Below are the code and all the weights of a small trained network. Each question names an input and a class and asks about switching units off, where a switched-off unit gives its printed mean instead of its output.

import numpy as np


def w(rows, s, z=0):
    codes = np.array(rows[::2]) - 128.0
    scale = np.full(codes.shape[1], s)
    scale[-1] = z or s
    return codes * scale


def f(y):
    return y / 2 * (1 + np.tanh(0.7978845608 * (y + 0.044715 * y**3)))


def log_softmax(a):
    a = a - a.max(-1, keepdims=True)
    return a - np.log(np.exp(a).sum(-1, keepdims=True))


def net(x, mask):
    res = np.array(x, float).reshape(1, 8) / 4 @ E
    y = f(res @ A[0][:, :-1].T + A[0][:, -1])
    res = res + np.where(mask, y, B[0][:, -1]) @ B[0][:, :-1]
    return log_softmax(res[-1] @ U[:, :-1].T + U[:, -1])


A, B = {}, {}
E = w([
[134,127,125,123,125,132],'x0',
[45,164,135,130,107,255],'x1',
[53,135,170,33,50,69],'x2',
[126,129,128,131,128,126],'x3',
[131,128,119,127,121,129],'x4',
[192,138,244,201,30,143],'x5',
[129,117,137,124,134,131],'x6',
[121,123,134,133,133,126],'x7',
],0.014)
A[0] = w([
[133,102,158,117,144,136,88],'neuron 0',
[145,126,118,176,153,166,53],'neuron 1',
[96,117,135,86,86,100,78],'neuron 2',
[85,143,199,83,45,76,113],'neuron 3',
[193,120,96,250,175,157,115],'neuron 4',
[187,94,132,144,130,30,61],'neuron 5',
[196,124,206,182,32,129,60],'neuron 6',
[99,114,58,54,217,83,66],'neuron 7',
[172,108,209,142,92,126,125],'neuron 8',
[99,100,121,114,91,100,91],'neuron 9',
[80,121,130,141,75,84,48],'neuron 10',
[66,130,139,58,98,73,101],'neuron 11',
[116,115,121,156,125,97,50],'neuron 12',
[142,111,94,178,182,150,89],'neuron 13',
[119,146,160,94,104,105,87],'neuron 14',
[202,107,132,118,153,3,89],'neuron 15',
[151,158,149,131,123,125,4],'neuron 16',
[176,155,227,209,53,105,112],'neuron 17',
[158,98,113,146,113,69,63],'neuron 18',
[60,146,138,140,99,235,21],'neuron 19',
[188,152,136,179,187,163,91],'neuron 20',
[141,148,127,126,131,114,69],'neuron 21',
[142,148,131,117,136,123,81],'neuron 22',
[137,112,118,138,120,98,37],'neuron 23',
[115,129,150,126,146,177,3],'neuron 24',
],0.013,0.0071)
B[0] = w([
[133,169,117,102,124,122,124],'neuron 0',
[153,102,155,54,107,101,160],'neuron 1',
[194,128,140,136,126,113,180],'neuron 2',
[215,81,151,46,110,65,242],'neuron 3',
[228,74,177,13,112,58,216],'neuron 4',
[52,190,211,135,69,160,187],'neuron 5',
[61,103,46,177,194,126,240],'neuron 6',
[39,111,45,179,220,126,232],'neuron 7',
[125,163,64,153,172,136,204],'neuron 8',
[159,129,156,114,153,109,159],'neuron 9',
[154,109,146,115,132,113,161],'neuron 10',
[225,60,145,93,134,79,220],'neuron 11',
[144,147,128,139,133,149,126],'neuron 12',
[168,117,126,104,118,87,171],'neuron 13',
[187,127,123,114,105,104,165],'neuron 14',
[81,165,188,169,60,254,210],'neuron 15',
[87,85,141,107,142,132,129],'neuron 16',
[80,112,52,161,198,130,253],'neuron 17',
[118,175,152,149,102,172,156],'neuron 18',
[74,204,206,209,63,240,214],'neuron 19',
[167,99,151,100,109,75,183],'neuron 20',
[127,121,138,85,146,166,124],'neuron 21',
[116,91,139,140,124,140,123],'neuron 22',
[115,139,128,127,111,146,130],'neuron 23',
[96,131,154,123,104,116,141],'neuron 24',
],0.0092,0.02)
U = w([
[52,109,5,111,213,125,253],'0',
[186,87,154,67,118,73,90],'1',
[53,174,198,116,66,222,38],'2',
],0.013,0.0043)

Each question gives the input, the list of numbers given to net, and the class t.
The units are the neurons (one row each of A and B). Each row of codes is followed by its name. A weight is (code - 128) times the scale printed after its matrix; where a second scale follows, it is the last column's (A, B and U).
mask holds one flag per neuron, in row order. A switched-off neuron (its flag False) gives its mean, the last column of its row in B, instead of its output. The means were averaged over made-up inputs and are rounded, as every weight is.
A unit's drop is (log p(t) with every unit on - log p(t) with that unit switched off) / (log p(t) with every unit on - log p(t) with every unit switched off).
The circuit of an input: a set's keep is (log p(t) with only the set's units on - log p(t) with every unit switched off) / (log p(t) with every unit on - log p(t) with every unit switched off). Starting from the 12 units with the biggest drops (on a tie, the unit counted first), units are removed one at a time, each time the one whose removal leaves the highest keep (on an exact tie, the one counted first), for as long as the keep stays at least 0.8.
units of the circuit, in order: the units of the circuit, biggest drop first
top k neurons: the k neurons with the biggest drops, biggest first
drop of u: that unit's drop, to one decimal
input [-8,-8,3,-7,-8,-4,-7,-6], class 2: units of the circuit, in order -> [neuron 15]
input [4,-8,-8,0,-6,-3,7,8], class 1: top 2 neurons -> [neuron 4; neuron 19]
input [-1,-5,-5,-5,7,5,3,5], class 0: top 4 neurons -> [neuron 6; neuron 17; neuron 3; neuron 19]
input [-6,5,8,-6,0,8,1,-4], class 0: top 3 neurons -> [neuron 6; neuron 17; neuron 8]
input [7,2,-6,2,-6,8,-8,-3], class 0: top 2 neurons -> [neuron 6; neuron 17]
input [0,0,-3,3,2,3,-2,4], class 0: top 4 neurons -> [neuron 3; neuron 11; neuron 17; neuron 6]
input [2,6,7,-2,3,8,-8,-7], class 0: top 2 neurons -> [neuron 6; neuron 17]
input [-2,-8,1,-3,-4,-6,3,3], class 2: top 2 neurons -> [neuron 15; neuron 5]
input [-3,-8,7,-1,5,-6,-6,3], class 2: top 3 neurons -> [neuron 15; neuron 5; neuron 4]
input [3,-6,5,6,-4,8,5,6], class 0: top 2 neurons -> [neuron 17; neuron 6]
input [6,-8,1,-7,8,4,2,-4], class 2: drop of neuron 15 -> 0.2
input [-8,7,-4,-6,2,1,6,3], class 2: drop of neuron 19 -> 1.6
input [-5,-7,3,6,-4,1,-4,1], class 2: drop of neuron 15 -> 0.1
input [-4,7,-8,-5,2,2,8,-8], class 1: units of the circuit, in order -> [neuron 4]
input [-1,6,-8,-8,3,5,-3,-6], class 1: drop of neuron 4 -> 2.1
